Here is a tiny trained network, its code and every weight. The questions are about switching its units off for an input and a class, where a switched-off unit gives its printed mean instead of its output.

import numpy as np


def w(rows, s, z=0):
    codes = np.array(rows[::2]) - 128.0
    scale = np.full(codes.shape[1], s)
    scale[-1] = z or s
    return codes * scale


def f(y):
    return np.maximum(y, 0)


def log_softmax(a):
    a = a - a.max(-1, keepdims=True)
    return a - np.log(np.exp(a).sum(-1, keepdims=True))


def net(x, mask):
    res = np.array(x, float).reshape(1, 5) / 4 @ E
    y = f(res @ A[0][:, :-1].T + A[0][:, -1])
    res = res + np.where(mask, y, B[0][:, -1]) @ B[0][:, :-1]
    return log_softmax(res[-1] @ U[:, :-1].T + U[:, -1])


A, B = {}, {}
E = w([
[140,31,151,181,68,140,192,158,180],'x0',
[135,71,125,132,155,145,198,170,73],'x1',
[217,126,19,128,93,57,76,155,60],'x2',
[70,103,76,156,255,88,138,79,114],'x3',
[158,115,73,229,91,211,171,75,68],'x4',
],0.007)
A[0] = w([
[162,101,58,157,94,78,89,118,155,145],'n0',
[159,140,189,83,100,138,119,177,149,125],'n1',
[137,158,221,104,55,150,108,162,155,165],'n2',
[218,117,45,158,46,127,108,138,103,173],'n3',
[105,88,95,227,152,148,202,86,110,197],'n4',
[38,141,160,105,237,127,120,67,159,174],'n5',
[110,123,182,137,101,146,126,128,192,253],'n6',
[135,226,77,79,152,88,11,74,88,171],'n7',
[118,146,158,58,137,79,96,151,171,186],'n8',
[78,133,189,98,136,162,163,137,122,122],'n9',
[120,201,87,88,154,96,21,111,101,155],'n10',
[96,154,95,199,149,164,136,37,110,148],'n11',
[85,119,199,109,148,140,165,133,174,167],'n12',
[129,76,69,138,171,43,138,131,126,176],'n13',
[110,99,147,191,111,173,182,97,164,98],'n14',
[40,142,155,99,196,85,85,84,163,163],'n15',
[114,98,78,255,131,167,177,57,109,193],'n16',
[150,126,151,132,58,142,112,128,197,201],'n17',
],0.0069,0.004)
B[0] = w([
[112,177,155,103,157,127,48,180,36,186],'n0',
[92,103,200,186,70,65,115,111,151,186],'n1',
[88,120,241,186,55,87,120,140,122,223],'n2',
[159,185,134,112,99,171,99,172,15,238],'n3',
[169,94,142,221,115,150,226,126,138,232],'n4',
[174,215,152,74,166,241,129,152,85,244],'n5',
[91,152,255,141,61,110,120,137,132,229],'n6',
[173,97,48,125,115,172,152,38,206,254],'n7',
[99,140,189,128,144,112,120,98,170,208],'n8',
[111,156,170,145,108,109,77,177,64,184],'n9',
[137,101,49,104,155,172,140,33,213,226],'n10',
[189,91,120,185,137,118,173,78,125,213],'n11',
[111,155,201,142,91,103,90,174,96,212],'n12',
[111,123,140,115,189,97,112,197,81,184],'n13',
[121,113,197,152,20,145,183,69,203,193],'n14',
[163,217,164,73,158,204,114,135,122,221],'n15',
[185,84,149,250,110,140,219,102,154,249],'n16',
[96,150,230,154,58,104,90,157,111,214],'n17',
],0.0069,0.0075)
U = w([
[36,79,160,175,91,10,76,135,183,88],'0',
[115,202,175,119,117,152,69,219,27,206],'1',
[121,56,76,151,223,74,155,203,85,118],'2',
[137,96,159,160,91,158,189,66,254,7],'3',
[131,134,28,54,103,162,84,155,80,49],'4',
[199,103,53,166,135,165,151,68,122,248],'5',
[105,152,73,43,213,155,71,75,221,89],'6',
],0.0072,0.0014)

Each question gives the input, the list of numbers given to net, and the class t.
The units are the neurons (one row each of A and B). Each row of codes is followed by its name. A weight is (code - 128) times the scale printed after its matrix; where a second scale follows, it is the last column's (A, B and U).
mask holds one flag per neuron, in row order. A switched-off neuron (its flag False) gives its mean, the last column of its row in B, instead of its output. The means were averaged over made-up inputs and are rounded, as every weight is.
A unit's drop is (log p(t) with every unit on - log p(t) with that unit switched off) / (log p(t) with every unit on - log p(t) with every unit switched off).
The circuit of an input: a set's keep is (log p(t) with only the set's units on - log p(t) with every unit switched off) / (log p(t) with every unit on - log p(t) with every unit switched off). Starting from the 12 units with the biggest drops (on a tie, the unit counted first), units are removed one at a time, each time the one whose removal leaves the highest keep (on an exact tie, the one counted first), for as long as the keep stays at least 0.8.
circuit, biggest first: the units of the circuit, biggest drop first
k most important neurons: the k neurons with the biggest drops, biggest first
drop of u: that unit's drop, to one decimal
input [3,-5,-2,8,-4], class 1: circuit, biggest first -> n5
input [-2,1,-6,6,-8], class 1: 2 most important neurons -> n12, n5
input [2,5,3,6,3], class 2: 2 most important neurons -> n13, n7
input [1,3,4,5,2], class 2: 2 most important neurons -> n13, n7
input [4,8,-1,-2,-8], class 0: 2 most important neurons -> n5, n3
input [-5,-2,-2,-7,2], class 0: 3 most important neurons -> n5, n15, n2
input [7,6,2,-5,-1], class 1: 2 most important neurons -> n3, n7
input [-1,5,2,2,3], class 2: 2 most important neurons -> n7, n10
input [4,-4,7,1,1], class 1: drop of n3 -> 0.7
input [-7,1,4,1,2], class 5: drop of n4 -> -0.2
input [-1,5,-4,2,-2], class 1: drop of n3 -> 0.0
input [3,1,-2,2,-8], class 1: drop of n5 -> 0.1
